Below are the code and all the weights of a small trained network. Each question names an input and a target symbol and asks about switching units off, where a switched-off unit gives its printed mean instead of its output.

import numpy as np


def w(rows, s, z=0):
    codes = np.array(rows[::2]) - 128.0
    scale = np.full(codes.shape[1], s)
    scale[-1] = z or s
    return codes * scale


def norm(h):
    return h / np.sqrt((h * h).mean(-1, keepdims=True) + 1e-5)


def f(y):
    return np.maximum(y, 0)


def softmax(a):
    e = np.exp(a - a.max(-1, keepdims=True))
    return e / e.sum(-1, keepdims=True)


def log_softmax(a):
    a = a - a.max(-1, keepdims=True)
    return a - np.log(np.exp(a).sum(-1, keepdims=True))


def net(x, mask):
    ids = ['δεηλμπτφψ'.index(c) for c in x.split()]
    T = len(ids)
    res = E[ids] + P[:T]
    r = norm(res)
    for j in range(2):
        rows = slice(4 * j, 4 * j + 4)
        q, k, v = (r @ M[0][rows].T for M in (Q, K, V))
        z = softmax(np.where(np.tri(T) > 0, q @ k.T / 4**0.5, -1e9)) @ v
        o = O[0][rows]
        res = res + np.where(mask[j], z, o[:, -1]) @ o[:, :-1]
    y = f(norm(res) @ A[0][:, :-1].T + A[0][:, -1])
    res = res + np.where(mask[2:10], y, B[0][:, -1]) @ B[0][:, :-1]
    return log_softmax(norm(res)[-1] @ U[:, :-1].T + U[:, -1])


Q, K, V, O, A, B = {}, {}, {}, {}, {}, {}
E = w([
[197,190,156,178,242,134,140,137,102,125,180,147],'δ',
[186,152,68,124,121,149,77,107,165,124,81,69],'ε',
[220,99,104,122,79,112,119,121,255,120,168,141],'η',
[61,130,84,129,111,86,70,93,120,208,172,152],'λ',
[63,150,170,37,125,153,58,210,154,80,146,89],'μ',
[152,136,86,104,123,208,126,131,98,118,224,139],'π',
[187,127,198,221,51,85,200,188,129,138,173,117],'τ',
[145,141,139,124,176,158,116,91,165,142,85,81],'φ',
[157,147,77,97,140,166,190,143,177,63,127,176],'ψ',
],0.015)
P = w([
[31,228,119,125,64,212,161,68,129,106,111,203],'0',
[154,47,174,84,79,32,83,30,112,2,165,237],'1',
[68,229,121,101,70,190,162,81,127,151,116,176],'2',
[138,50,166,121,118,70,83,51,175,68,188,207],'3',
[89,214,135,84,83,175,155,75,130,179,115,152],'4',
[117,62,146,153,153,78,85,89,182,89,174,194],'5',
[104,213,145,84,100,167,158,82,115,198,127,140],'6',
[116,59,138,156,183,84,89,108,183,107,168,172],'7',
[116,196,152,75,116,163,149,79,112,223,122,122],'8',
[124,64,124,163,201,85,87,135,180,128,147,167],'9',
[129,199,164,73,113,146,148,78,98,239,125,106],'10',
[128,72,121,166,214,93,82,152,172,125,150,134],'11',
[131,202,169,48,121,141,161,78,92,244,130,104],'12',
[142,79,117,167,222,103,106,180,187,129,124,129],'13',
],0.008)
Q[0] = w([
[69,4,63,164,137,81,92,165,100,11,103,188],'head 0',
[136,225,132,65,73,157,151,69,107,222,118,99],'head 0',
[148,209,87,142,128,100,158,98,106,254,172,110],'head 0',
[110,94,140,164,166,73,102,59,222,91,33,133],'head 0',
[79,118,87,124,149,177,152,124,143,131,218,221],'head 1',
[140,148,127,157,112,152,148,119,170,212,197,93],'head 1',
[63,103,97,142,23,99,151,143,100,121,108,83],'head 1',
[186,159,84,121,107,147,84,53,125,174,159,153],'head 1',
],0.0073)
K[0] = w([
[167,96,66,172,76,208,249,60,153,72,136,196],'head 0',
[34,119,104,77,129,91,41,173,120,217,138,97],'head 0',
[93,112,146,136,145,66,46,146,80,227,195,60],'head 0',
[148,140,118,147,127,111,125,55,175,108,3,114],'head 0',
[100,112,103,92,141,136,146,144,71,118,186,191],'head 1',
[129,149,174,106,115,91,125,101,50,153,161,160],'head 1',
[128,86,145,151,52,141,145,164,116,155,127,126],'head 1',
[73,132,101,52,123,139,106,113,72,155,152,46],'head 1',
],0.0074)
V[0] = w([
[225,123,78,194,72,156,164,217,191,61,121,139],'head 0',
[67,167,239,31,118,118,42,255,181,52,167,59],'head 0',
[206,118,121,98,137,195,120,155,46,96,76,69],'head 0',
[239,136,226,123,191,222,141,214,169,52,85,87],'head 0',
[143,105,217,128,98,178,160,119,150,113,163,141],'head 1',
[75,104,103,83,199,129,68,72,138,138,120,165],'head 1',
[139,116,155,135,135,142,76,213,126,160,155,148],'head 1',
[86,115,165,204,115,87,145,121,79,164,119,150],'head 1',
],0.006)
O[0] = w([
[122,119,148,128,141,114,59,88,70,135,112,120,81],'head 0',
[105,180,198,181,54,112,66,178,147,132,124,173,94],'head 0',
[14,168,136,166,211,119,65,90,87,48,209,157,1],'head 0',
[1,183,42,108,84,170,90,163,134,64,98,178,55],'head 0',
[82,99,162,94,139,243,116,144,135,114,47,66,182],'head 1',
[101,134,207,154,46,131,146,139,151,91,100,109,143],'head 1',
[137,144,102,107,80,143,124,113,122,91,93,205,135],'head 1',
[130,94,105,156,110,183,89,97,188,210,131,59,129],'head 1',
],0.0074,0.0051)
A[0] = w([
[103,202,133,160,99,46,87,115,136,155,135,133,106],'neuron 0',
[162,110,224,177,112,42,180,153,80,76,131,137,89],'neuron 1',
[112,92,61,102,9,125,90,132,169,96,143,132,36],'neuron 2',
[193,79,113,140,167,132,120,156,104,96,156,165,93],'neuron 3',
[167,112,120,167,109,126,138,143,152,220,136,76,115],'neuron 4',
[76,133,115,92,125,146,80,79,113,158,108,164,141],'neuron 5',
[97,134,95,69,55,149,159,86,73,145,109,111,32],'neuron 6',
[99,95,107,123,129,83,97,147,136,86,109,135,255],'neuron 7',
],0.012,0.0018)
B[0] = w([
[125,213,128,127,115,183,152,226,135,95,118,101,156],'neuron 0',
[173,49,250,76,27,88,83,2,60,165,122,127,194],'neuron 1',
[166,103,223,137,133,77,102,53,101,136,107,141,178],'neuron 2',
[104,143,79,120,111,141,162,171,169,146,121,90,211],'neuron 3',
[100,188,36,111,205,181,168,190,167,86,151,139,252],'neuron 4',
[182,67,171,123,53,94,149,23,97,133,112,130,160],'neuron 5',
[105,105,135,187,148,36,96,214,127,167,116,118,149],'neuron 6',
[173,79,161,76,142,132,125,160,158,198,187,89,161],'neuron 7',
],0.0096,0.011)
U = w([
[156,34,167,172,156,108,11,29,101,135,113,163,254],'δ',
[205,126,148,25,142,192,183,129,228,169,217,74,12],'ε',
[88,105,15,150,191,145,54,253,230,74,157,156,225],'η',
[71,100,120,148,158,100,139,183,29,172,195,162,120],'λ',
[124,216,173,145,51,174,71,208,183,134,120,201,115],'μ',
[153,205,37,135,94,56,102,99,113,51,116,63,96],'π',
[114,119,88,128,131,44,197,169,117,77,42,234,105],'τ',
[111,193,99,104,209,206,96,38,78,125,128,247,132],'φ',
[3,145,129,158,123,112,182,87,171,154,77,76,91],'ψ',
],0.0062,0.005)

Each question gives the input, a string of symbols that net reads in full, and the target symbol t.
The units are the heads (4 rows each of Q, K, V and O) and the neurons (one row each of A and B). Each row of codes is followed by its name. A weight is (code - 128) times the scale printed after its matrix; where a second scale follows, it is the last column's (O, A, B and U).
mask holds one flag per unit, heads first, then neurons. A switched-off unit (its flag False) gives its mean, the last column of its rows in O or B, instead of its output. The means were averaged over made-up inputs and are rounded, as every weight is.
A unit's drop is (log p(t) with every unit on - log p(t) with that unit switched off) / (log p(t) with every unit on - log p(t) with every unit switched off).
The circuit of an input: a set's keep is (log p(t) with only the set's units on - log p(t) with every unit switched off) / (log p(t) with every unit on - log p(t) with every unit switched off). Starting from all 10 units, units are removed one at a time, each time the one whose removal leaves the highest keep (on an exact tie, the one counted first), for as long as the keep stays at least 0.8.
circuit, biggest first: the units of the circuit, biggest drop first
most important unit: the unit with the biggest drop
top k neurons: the k neurons with the biggest drops, biggest first
heads that matter: for each layer, one digit per head in row order, 1 if its drop is at least 0.15 and else 0, layers parted by /
drop of u: that unit's drop, to one decimal
input δ μ η, target μ: heads that matter	10
input ψ μ π ε, target δ: heads that matter	00
input δ μ δ τ π ε, target δ: circuit, biggest first	(head 0; neuron 4)
input δ ψ λ δ δ δ ε ε δ λ, target ε: top 4 neurons	(neuron 0; neuron 5; neuron 1; neuron 2)
input μ δ δ δ μ τ ε μ η μ δ λ, target δ: heads that matter	11
input δ η δ μ ε ψ, target δ: circuit, biggest first	(head 0; neuron 2)
input π π δ τ μ ψ δ δ π φ, target δ: top 3 neurons	(neuron 4; neuron 5; neuron 3)
input ε τ τ δ, target δ: circuit, biggest first	(neuron 4; head 0)
input δ δ δ ψ τ τ δ ψ δ λ ψ τ δ π, target δ: top 4 neurons	(neuron 4; neuron 2; neuron 5; neuron 0)
input λ δ δ τ δ λ δ λ, target η: circuit, biggest first	(neuron 1)
input δ τ δ τ λ δ τ φ, target δ: circuit, biggest first	(head 0; neuron 4; neuron 3)
input τ λ τ δ δ δ τ δ δ δ ψ η, target δ: circuit, biggest first	(head 0; neuron 2)
input δ φ τ π η δ δ δ δ φ δ δ π, target λ: circuit, biggest first	(neuron 6; head 0; neuron 4)
input δ φ π δ η ψ ψ, target τ: most important unit	neuron 4
input τ φ λ ε λ λ ψ δ ε μ, target δ: circuit, biggest first	(head 0; neuron 4)
input δ δ η τ ψ φ τ λ, target δ: circuit, biggest first	(head 0; neuron 2)
input λ δ δ η λ μ τ λ τ τ, target η: circuit, biggest first	(head 1; neuron 4)
input δ ψ ε, target π: top 4 neurons	(neuron 4; neuron 5; neuron 0; neuron 1)
input δ ψ λ φ ψ δ λ τ, target δ: drop of head 0	0.3
input λ δ δ π μ δ η ψ, target δ: drop of neuron 4	0.2
input δ δ δ φ δ ψ λ δ π π τ ψ δ π, target η: drop of neuron 3	0.7
input δ δ μ λ δ δ δ π ε τ τ λ, target ε: most important unit	neuron 0
